In the rows, 128 means zero.
Each row of numbers stands for one node and depends on some of the facts below. Use the named rows to name the rest.

There are 3 kinds of fact about the nodes: φ, ψ, β.
φ: uses; ψ: hangs directly under; β: belongs to class
φ(bebran, drosa); φ(bribo, fadem); φ(brogruru, liklon); φ(brune, fitadris); φ(buvin, pufludar)
φ(daskes, ziplis); φ(didak, brugim); φ(dodral, valun); φ(dradestok, grebru); φ(drafestan, flado)
φ(dragrak, soklum); φ(drapu, basazam); φ(drosa, skadul); φ(drutrur, nomek); φ(fadem, stibol)
φ(festes, sibun); φ(fitadris, gefu); φ(fligreka, pusum); φ(flipim, rodrol); φ(flokli, kluma)
φ(gatrak, vemovan); φ(gefu, zostom); φ(gokle, vela); φ(grumik, motram); φ(kebovo, zedrugun)
φ(keflebo, bebran); φ(kibu, vebri); φ(klifan, skegovus); φ(klokik, deplal); φ(kludros, tafos)
φ(kluma, notroflu); φ(kota, gatrak); φ(lebol, stural); φ(legasto, saplefo); φ(letru, lonar)
φ(liklon, truvol); φ(mebro, drapu); φ(mogrek, fligreka); φ(motram, vudok); φ(neru, didak)
φ(nudon, brudrak); φ(pufludar, skadoplak); φ(pusum, festes); φ(rapos, loplir); φ(rigirer, sasapla)
φ(rodrol, pogru); φ(rogrefla, vular); φ(safles, plepo); φ(sasapla, stuvas); φ(sibun, puflel)
φ(skadoplak, zazon); φ(skane, tredel); φ(skegovus, zaplum); φ(skunem, drafestan); φ(soklum, gokle)
φ(stedrin, mabri); φ(stetor, rogrefla); φ(stograr, stedrin); φ(stuvas, dradestok); φ(sugi, gudu)
φ(traplol, muflon); φ(valun, kebovo); φ(vemovan, vezito); φ(zaplum, flipim); φ(zedrugun, dovol)
ψ(basazam, stograr); ψ(bebran, drapu); ψ(beklu, drebul); ψ(brekadil, braflutro); ψ(bribo, triguk)
ψ(brudrak, breto); ψ(brugim, breto); ψ(brune, nomek); ψ(budu, klokik); ψ(daskes, stuvas)
ψ(deklo, nomek); ψ(deplal, brogruru); ψ(didak, gudu); ψ(dodral, drebul); ψ(dovol, gudu)
ψ(dradestok, klokik); ψ(drafestan, braflutro); ψ(dragrak, drebul); ψ(drokul, drapu); ψ(dromam, gudu)
ψ(drosa, drebul); ψ(drutrur, keflebo); ψ(fadem, klibuflo); ψ(fegi, safles); ψ(festes, safles)
ψ(fitadris, demen); ψ(flado, nomek); ψ(fligreka, gudu); ψ(flipim, breto); ψ(flokli, stibol)
ψ(gatrak, klibuflo); ψ(gefu, drebul); ψ(gofo, stibol); ψ(gokle, breto); ψ(gridrebrur, brogruru)
ψ(grumik, gugram); ψ(guba, keflebo); ψ(kebovo, keflebo); ψ(kibu, gugram); ψ(kiskol, brogruru)
ψ(klifan, stibol); ψ(klogu, braflutro); ψ(kludros, tevo); ψ(kluma, tumak); ψ(kota, gudu)
ψ(laplus, gugram); ψ(lebol, keflebo); ψ(legasto, braflutro); ψ(letru, klokik); ψ(liklon, buvin)
ψ(lonar, stograr); ψ(loplir, breto); ψ(mabri, braflutro); ψ(mebro, braflutro); ψ(mogrek, drebul)
ψ(motram, braflutro); ψ(muflon, klogrim); ψ(neru, demen); ψ(notroflu, ziplis); ψ(nudon, ziplis)
ψ(nuti, buvin); ψ(pesutrer, triguk); ψ(plepo, tevo); ψ(plevostuk, keflebo); ψ(plina, stuvas)
ψ(plistiba, triguk); ψ(pogru, ziplis); ψ(puflel, safles); ψ(pufludar, triguk); ψ(pusum, brogruru)
ψ(rapos, klibuflo); ψ(rigirer, breto); ψ(rodrol, gugram); ψ(rogrefla, gugram); ψ(rukla, klogrim)
ψ(saplefo, drebul); ψ(sasapla, braflutro); ψ(sibun, breto); ψ(skadoplak, safles); ψ(skadul, drapu)
ψ(skane, safles); ψ(skefi, gugram); ψ(skegovus, nomek); ψ(skodom, tumak); ψ(skunem, klogrim)
ψ(sobus, stuvas); ψ(soklum, gugram); ψ(stafas, keflebo); ψ(stedrin, klokik); ψ(stelem, klogrim)
ψ(stetor, gugram); ψ(stevokul, tevo); ψ(stiron, stibol); ψ(stural, safles); ψ(sugi, brogruru)
ψ(tafos, tevo); ψ(traplol, triguk); ψ(tredel, stograr); ψ(truvol, demen); ψ(valun, klede)
ψ(vebri, klibuflo); ψ(vela, braflutro); ψ(vemovan, brogruru); ψ(vezito, stibol); ψ(vudok, brogruru)
ψ(vular, braflutro); ψ(vupo, tumak); ψ(zage, grebru); ψ(zaplum, braflutro); ψ(zazon, klokik)
ψ(zedrugun, triguk); ψ(zostom, stograr); ψ(zugran, nomek); β(basazam, d); β(bebran, c)
β(beklu, d); β(brekadil, c); β(bribo, a); β(brudrak, c); β(brugim, c)
β(brune, b); β(budu, a); β(daskes, b); β(deklo, c); β(deplal, b)
β(didak, b); β(dodral, d); β(dovol, c); β(dradestok, b); β(drafestan, d)
β(dragrak, b); β(drokul, a); β(dromam, c); β(drosa, d); β(drutrur, b)
β(fadem, c); β(fegi, c); β(festes, c); β(fitadris, a); β(flado, b)
β(fligreka, c); β(flipim, c); β(flokli, b); β(gatrak, a); β(gefu, a)
β(gofo, b); β(gokle, d); β(gridrebrur, a); β(grumik, a); β(guba, c)
β(kebovo, a); β(kibu, a); β(kiskol, c); β(klifan, b); β(klogu, d)
β(kludros, a); β(kluma, a); β(kota, d); β(laplus, c); β(lebol, a)
β(legasto, b); β(letru, d); β(liklon, b); β(lonar, c); β(loplir, c)
β(mabri, a); β(mebro, a); β(mogrek, c); β(motram, d); β(muflon, c)
β(neru, c); β(notroflu, d); β(nudon, c); β(nuti, d); β(pesutrer, a)
β(plepo, b); β(plevostuk, b); β(plina, d); β(plistiba, d); β(pogru, d)
β(puflel, b); β(pufludar, b); β(pusum, d); β(rapos, d); β(rigirer, d)
β(rodrol, c); β(rogrefla, b); β(rukla, d); β(saplefo, a); β(sasapla, a)
β(sibun, b); β(skadoplak, b); β(skadul, c); β(skane, c); β(skefi, b)
β(skegovus, b); β(skodom, c); β(skunem, c); β(sobus, b); β(soklum, a)
β(stafas, a); β(stedrin, a); β(stelem, b); β(stetor, a); β(stevokul, b)
β(stiron, a); β(stural, a); β(sugi, d); β(tafos, a); β(traplol, c)
β(tredel, c); β(truvol, d); β(valun, b); β(vebri, b); β(vela, b)
β(vemovan, b); β(vezito, a); β(vudok, d); β(vular, c); β(vupo, a)
β(zage, c); β(zaplum, c); β(zazon, a); β(zedrugun, b); β(zostom, c)
β(zugran, b)

Named rows:
klifan: [149 121 162 114 124 106 141 115 115 109 128 105 119 104 123 134 157 140
 158 164  94 134 106 117 132 150 144 124  89  94 129 148 104  96  95 134
 100 112  97]
stibol: [102 167 121 139 150 160 157 118  83 125 180 107  93 176 170 186  75 152
 158  80 108 153  98 119 138 161 104 137 135 178 176 117 146 177 189  85
 117 157  97]
soklum: [ 71 140 124 165  78  83  62  99 145 106 184 102 166 159 108 105  90  90
 165 162 168  86 186 154  86 114 172  92  94 189  87 164 157 114 165 173
 174 150 136]
pusum: [160  93  84  96 149  97 109 161 143 140 107 114 123 101  70 109 165 153
 102 156 133  84 147 137 161 149 109 130 133 117 119 129 106  95  98 142
 125 132 108]
festes: [113 113 118 102 141 141 136 122 141 144 116 132 142 111 139 132 111 104
 139 113 131 142 124 124 151 158 115 138 139 138 118 139 121 125 126 115
 126 147 144]
neru: [149 104 141 129  95 122 143 105 131 118 118 116 166 116 164 111  91 148
 129 132 161 129 127 108 161 139 134 105  83 101 122 133 160 108 163 142
 132 141 117]
rukla: [143  95 151  90 130 133 117 120 125 105 123 149  98 121 146 119 126 165
 102 111 143 106 103 116  98  96 142 138 101 108 129 122 122 136  91 107
 144 157 146]
rodrol: [ 82 165 160 131  77  73  67  92  84 119 132  98 160 170 164  95 136  86
 180 142 162 100 152 109  83  76 125 134  81 183  99 120 164 101  87 132
 157 140 168]
legasto: [153 180 180 157  73 141 156 116 164  95 126 177 130 191  90 121 177 166
 110  86  82 173 148 190 112  62 183  67 155  82 139 127 126  96  86 184
 139  77  81]
rapos: [162 108 149 126 105 116 145 133 116 104  97 135 125 107 163  97 118 174
 106 158 178 115 111 106 122  84 171 120  83  88 158 109 179 110 137 119
 155 134 109]
fitadris: [ 77 141  99 148 147 140 148 166 158 131 110 132 166 112  98  98 127  86
 132 126 165 148 111 157 143 152 107 154 170 173 108 154 148 107 161 117
 125 105 136]
brudrak: [ 77  81  82  95 136  80  77  91 157 167 104 127 154 112  79 182 153  79
  94 156 107  94 175 168 163 170  83  77 148 113  94 112  77 139 135 168
 115 146 134]
vela: [130 190 186 177  81 145 152 144 135  99 117 181  91 199  96 175 172 151
  99  85  80 166 163 199  93  81 120  73 174 117 181  90 102 125  81 171
 154  85  79]
klokik: [113  90 134  86 148 161 158 124 122 151 136 108 134 126 174 131  86 109
 186  91 106 179  96 110 160 155 135 125  95 154 147 171 177 139 161  80
  94 136  80]
fegi: [138 112 124 123 140 132 139 116 128 133 111 138 144 113 125 137  95 104
 132 127 127 144 122 120 150 156 109 137 138 115 102 134 120 116 135 130
 118 142 160]
drapu: [138 180 105 172 140 164 156 139 120 157 176  97 132 113 142 133 109  96
 193 145 114 165 101 131 110 161 133 151 158 180 121 153 176 120 179 110
  76  57  96]
drokul: [ 67  89 116  81 150 149 100 101 171 111 107 145 155 131  83 131  96  77
 126  93 135 164  94 139 130 105 102 151 128 115  78 162  95 147 117 102
 108 144 172]


Now the same nodes, written a new way:
Named rows:
legasto: [109 118  96 129 140 109  84  67 147 151  88  89 128  86 106 102 125  60
 138  85 105 127 145 144 102 135 116 134 133 102 147 146]
dromam: [116 124 131  84 164 142  84  95 118 145  87 105 153  93 127 158 145  97
 122 122 106  92 147 132 113 170 104 100 106  96 144 126]
stetor: [128 132  82  94 159 147  78 150 136 139 105 108 153  98 118 127  97 125
 115 120 124 108 135 149 104 164  87 168 100 111 141 171]
muflon: [115 124 130  85 164 141  84  95 119 145  87 106 154  92 127 157 145  98
 122 121 106  92 147 131 112 170 104  99 106  96 144 126]
rogrefla: [129 128  95  82 155 134  85 115 140 113 105 109 126  85 111 103 101 100
 107 116 108  95 118 134  77 150  95 158 102 110 140 170]
zaplum: [ 83 101  81 147 148 103 146  66 134 167  93  63 132 126 111 125 151  87
 129 102 131 100 134 192 100 175 104  94 103  90 166 133]
zedrugun: [128 118 128 122 144 133  67 116 130 126  93  77 145 100 147 130 134  58
 105 108  84 136 114 139  96 146  77 106 124 156 102 155]
breto: [160 141  74  88 167 108  62  72 120 153  58 107 182 112 160 168 135  80
 183 143 123  79  93  45 152 161  98  66  58 150 163 152]
brekadil: [ 93 125 110 118 153 102  87  61 127 160  91  94 142  82 110 136 144  92
 135  98 112 117 164 146 134 169 104  96 141  84 154 133]
stiron: [131 123 107 108 157 154  70 141 127 157  81 116 178 106 126 157 124  95
 131  98 110 112 152 132 103 152 101 123  99 105 145 135]
vela: [109 121  97 126 138 101  78  67 137 148  86 109 137  81 102 114 127  65
 139  70 100 126 153 127  98 136 114 118 137  88 152 140]
plistiba: [148 125 114 119 161 119  83 111 140 148  82 132 174  94 134 150 127  86
 120 132  97  82 151 134  99 157 133 105 100  96 123 130]
zage: [113 124 130  86 164 139  84  92 120 145  87 106 154  93 126 155 145  98
 122 121 107  92 146 131 112 171 102 100 106  97 145 127]
nudon: [115 121 126  83 164 148  90  88 125 149  91  91 142  97 131 147 142  95
 123 134 111  94 139 145 119 167 110 122 104 106 136 132]
zugran: [131 119 120  98 152 138  76 107 133 131  80 116 151  92 120 132 129  69
 124  95  94 100 135 116  75 139 110 113 102 105 144 135]
vezito: [131 123 105 102 155 155  70 134 125 158  82 121 175 107 126 159 123  96
 132  95 110 113 154 128 106 151 103 132  99 101 141 135]
klibuflo: [115 117 126  96 174 122  65  69 157 169  82 139 185 112 152 138 122 107
 140 106 125  86 118  72  86 152 102  88 105 137 149 154]

Name these rows:
No name comes twice in this set of rows, the named rows included.
[128 131  99  88 158 123  77 126 134 108  99 125 140  78 106 113 105 101
 106 100 103  93 125 119  68 156  88 126 107  99 151 163]	skefi
[115 121 120  68 158 155  93  70 119 152  96  98 129 100 132 152 136  97
 128 135 113  95 140 142 125 159 122 157  99 104 123 133]	bebran
[ 99 122 106 145 166 110  45 112 169 168  87  65 159  89  98 127 115  88
 147 129 132 122 163 200 148 110 127 143 108 131 177 140]	sasapla
[113 125 135  95 161 135  80 101 116 141  90  98 156  94 135 160 148  95
 114 122 100 104 143 135 118 173  89  87 116 111 132 130]	dovol
[148 122 107 112 156 130  89  95 144 154  89 120 157 101 139 140 121  85
 123 145 105  84 143 146 107 150 144 145  95 104 109 138]	kota
[127 123 118 138 145 144  58 150 124 150  98  70 171 116 160 153 131  81
 107 114  97 159 128 160 128 161  59 114 127 168  93 161]	kebovo
[128 132  84  96 160 146  78 153 135 138 105 110 155  97 117 127  98 125
 114 118 122 108 136 147 102 165  85 161 101 108 143 168]	kibu
[119 113 123  85 172 138  73  58 159 176  88 125 168 121 158 135 119 103
 144 122 126  87 110  87  94 144 115 128  95 148 133 156]	keflebo
[109 124  86 140 144 114  71 105 135 172  85 106 166  95 108 136 123  89
 144  74 116 139 170 145 125 152 102 123 134  93 155 141]	mabri
[125 127  92 153 147  79  85  75 149 163  87 121 162  83 117 127 126  81
 133 109 105 108 168 147 120 156 132 102 136  84 134 138]	klogu
[105 117  89  97 165 127 131 118 128 127 108  90 135 112 115 126 126 126
  99 131 128  73 115 171  82 189  84 113  83  98 158 155]	rodrol
[134 116 111  80 146 156  84  85 131 139  90 107 128 100 126 128 122  68
 130 108  99 102 129 126  88 127 129 170  93 110 123 141]	pufludar

Now the same nodes, written a new way:
Named rows:
zostom: [122 129 111 134 129 121 117 124 150 128 118 133 133 138 133]
pesutrer: [122 114 115 115 129 119 133 126 139 117 127 115 133 138 127]
klifan: [122 126 129 129 130 123 138 132 109 139 129 142 129 137 124]
stelem: [125 118 119 121 126 123 124 134 119 134 125 138 136 136 121]
skunem: [119 133 113 129 128 121 124 131 147 123 119 134 127 136 135]
plina: [121 122 124 122 128 125 115 116 117 122 123 119 134 133 136]
dradestok: [119 108 122 134 123 126 134 133 126 120 123 144 146 137 115]
drosa: [118 124 116 102 129 129 124 101 137 120 122 135 129 134 128]
flokli: [123 120 121 116 126 123 126 138 120 132 125 138 135 135 120]
braflutro: [107 114 123 162 102 128  57 133 109 160 137 108  72 145  85]
drokul: [122 114 115 117 128 119 130 126 137 117 127 115 130 139 127]
kludros: [121 116 117 113 127 119 132 129 136 114 128 115 129 138 128]
grumik: [128 109 113 119 130 113 114 133  87  93 122 122 110 139 141]
vebri: [126 116 118 123 127 124 122 131 121 137 125 137 139 137 119]
dodral: [120 132 115 102 126 137 140 109 117 113 124 125 129 136 136]
loplir: [121 130 109 133 130 123 127 122 157 129 119 134 136 138 134]
dromam: [120 131 112 133 129 121 125 127 148 125 119 133 130 137 135]

Which node is each row?
No name comes twice in this set of rows, the named rows included.
[128 117 128 136 128 119 119 145 119 145 125 119 156 135 125]	deplal
[121 122 113  98 126 127 136 123 137 128 125 154 129 136 114]	dragrak
[118 139 121 145 134 123 142 118 142 136 124 139 127 140 139]	flipim
[120 116 107  97 129 123 140 111 156 114 127 131 126 140 119]	gefu
[123 115 125 129 129 114 128 140 135 124 128  97 149 136 132]	gridrebrur
[128 125 107 140 130 116 106 131  96 105 114 140 111 139 149]	laplus
[116 129  92 119 128 127 144 119 163 127 121 144 119 134 145]	mogrek
[127 111 103 130 127 124 130 134 125 147 126 132 138 133 136]	puflel
[124 122 132 135 129 120 109 127 117 132 122 101 155 131 139]	vudok
[121 114 105 103 130 125 141 108 154 116 127 130 128 140 120]	saplefo

